[135 133 136 124 129 135 128 128 133 150 120 134 127]
The first entry from the left: 135
The second entry from the end -> 134
Which number is the entry just left of the smallest entry?
Answer: 150
The 2nd entry from the left -> 133

Read these off the matrix that follows. Indices start at 1.
1) The entry at row 1, column 2?
2) The entry at row 1, column 3?
3) The bottom-right entry?
4) The entry directly above the largest entry?
5) The bottom-left entry?
6) The entry at row 3, column 1?
7) The largest entry?
8) The top-left entry?
[[136 131 140 126 105 123 126 128 120]
 [133 132 143 128 102 122 128 126 120]
 [139 129 138 125 108 124 124 131 120]
 [135 132 142 127 104 123 127 127 120]
 [132 134 144 128 100 121 129 125 121]]
1) 131
2) 140
3) 121
4) 142
5) 132
6) 139
7) 144
8) 136

Questions about the table below.
1) The largest entry?
2) The entry just left of the largest entry?
3) The entry just left of the smallest entry?
array([[120, 133, 137, 120, 127, 142, 147, 128, 128, 141, 137, 153, 118,
        158],
       [124, 126, 125, 131, 128, 138, 134, 135, 140, 142, 132, 148, 119,
        151],
       [121, 132, 131, 121, 129, 128, 137, 142, 145, 136, 138, 148, 122,
        119],
       [126, 128, 130, 129, 127, 137, 134, 124, 124, 134, 128, 136, 124,
        151],
       [134, 128, 128, 127, 129, 116, 117, 122, 117, 112, 122, 103, 139,
        100]])
1) 158
2) 118
3) 139

Questions about the array below.
1) The last entry, reading row by row?
2) The entry in the top-left corner?
3) The entry directly above the smallest entry?
4) The top entry of the column that holds the smallest entry?
5) The entry in the top-right corner?
6) The fourth-last entry, reading row by row?
7) The entry just right of 107?
8) The entry just right of 126?
123  108  137  137  141  129  109  118  145  147  146
127  132  139  139  137  139  119  111  132  121  122
115  125  112  114  111  118  127  138  126  133  128
134  143  139  141  136  144  134  136  142  138  141
122  112  110  108  113  107  128  135  115  127  123
1) 123
2) 123
3) 144
4) 129
5) 146
6) 135
7) 128
8) 133

Questions about the matrix below.
1) Find the entry just left of 152.
2) Find the 2nd largest entry.
3) Find the 3rd entry in reading order.
4) Find the entry just left of the largest entry.
5) Find the fifth entry in reading order.
array([[110, 121, 131, 133, 139, 147, 133, 119, 120, 142, 134, 123, 120,
        128],
       [142, 141, 114, 107, 124, 141, 132, 119, 119, 132, 133, 124, 120,
        126],
       [109, 115, 143, 147, 130, 130, 130, 119, 132, 132, 121, 124, 134,
        133],
       [118, 134, 143, 144, 133, 140, 125, 119, 127, 152, 131, 127, 126,
        126],
       [117, 120, 143, 146, 134, 132, 122, 119, 130, 150, 133, 125, 130,
        136],
       [146, 144, 118, 116, 107, 120, 135, 119, 124, 124, 122, 126, 125,
        126],
       [125, 132, 150, 132, 137, 125, 133, 119, 125, 132, 114, 127, 144,
        144],
       [129, 153, 133, 130, 120, 136, 127, 119, 127, 141, 127, 141, 122,
        115],
       [125, 107, 127, 126, 131, 120, 135, 119, 126, 117, 122, 114, 134,
        145],
       [133, 146, 137, 111, 135, 135, 139, 119, 115, 123, 117, 131, 138,
        135],
       [125, 122, 121, 125, 108, 113, 143, 119, 127, 111, 122, 135, 124,
        128]])
1) 127
2) 152
3) 131
4) 129
5) 139

Read these off the grid that follows. Rows and columns are numbered from 1.
1) What is the entry at row 3, column 1?
2) What is the bottom entry of the column that holds the largest entry?
3) What is the entry in the bottom-left corner?
4) What is the entry in row 2 and column 1?
5) What is the top-right entry?
6) What is the entry in row 3 and column 3?
7) What is the entry directly below 116?
8) What is the entry directly below the largest entry?
105  115  150  154  136  142  135  136
122  126  141  143  135  136  135  134
150  147  129  127  140  115  141  138
127  128  124  126  120  140  116  119
137  126  128  131  121  153  123  122
128  126  138  141  132  140  134  133
120  126  145  147  139  132  140  139
129  129  126  128  123  138  120  122
143  146  124  122  135  112  132  132
141  145  124  122  135  111  131  132
1) 150
2) 122
3) 141
4) 122
5) 136
6) 129
7) 123
8) 143

[[127 117 121 133 113 148]
 [149 114 124 116 123 156]
 [120 127 114 116 123 126]
 [145 118 133 136 120 146]
 [125 130 120 141 109 108]
 [149 123 139 121 140 145]
 [135 129 145 132 144 138]
 [135 125 141 140 131 137]
 [140 120 114 121 112 134]]
Indices start at 1.
The entry at row 3, column 1 is 120
Read off the entry just left of the largest entry.
123
The top-left entry is 127
The entry at row 1, column 2: 117
The maximum is 156
The entry directly below 132 -> 140
The entry just left of the smallest entry -> 109
Read off the entry just right of 112.
134
Read off the entry in row 3 and column 3.
114
The entry in row 2 and column 3 -> 124
Read off the entry directly above the smallest entry.
146
Read off the entry just left of 144.
132
The bottom-left entry is 140
The entry directly above the largest entry: 148
Read off the entry directly below the smallest entry.
145
The entry at row 1, column 3 is 121
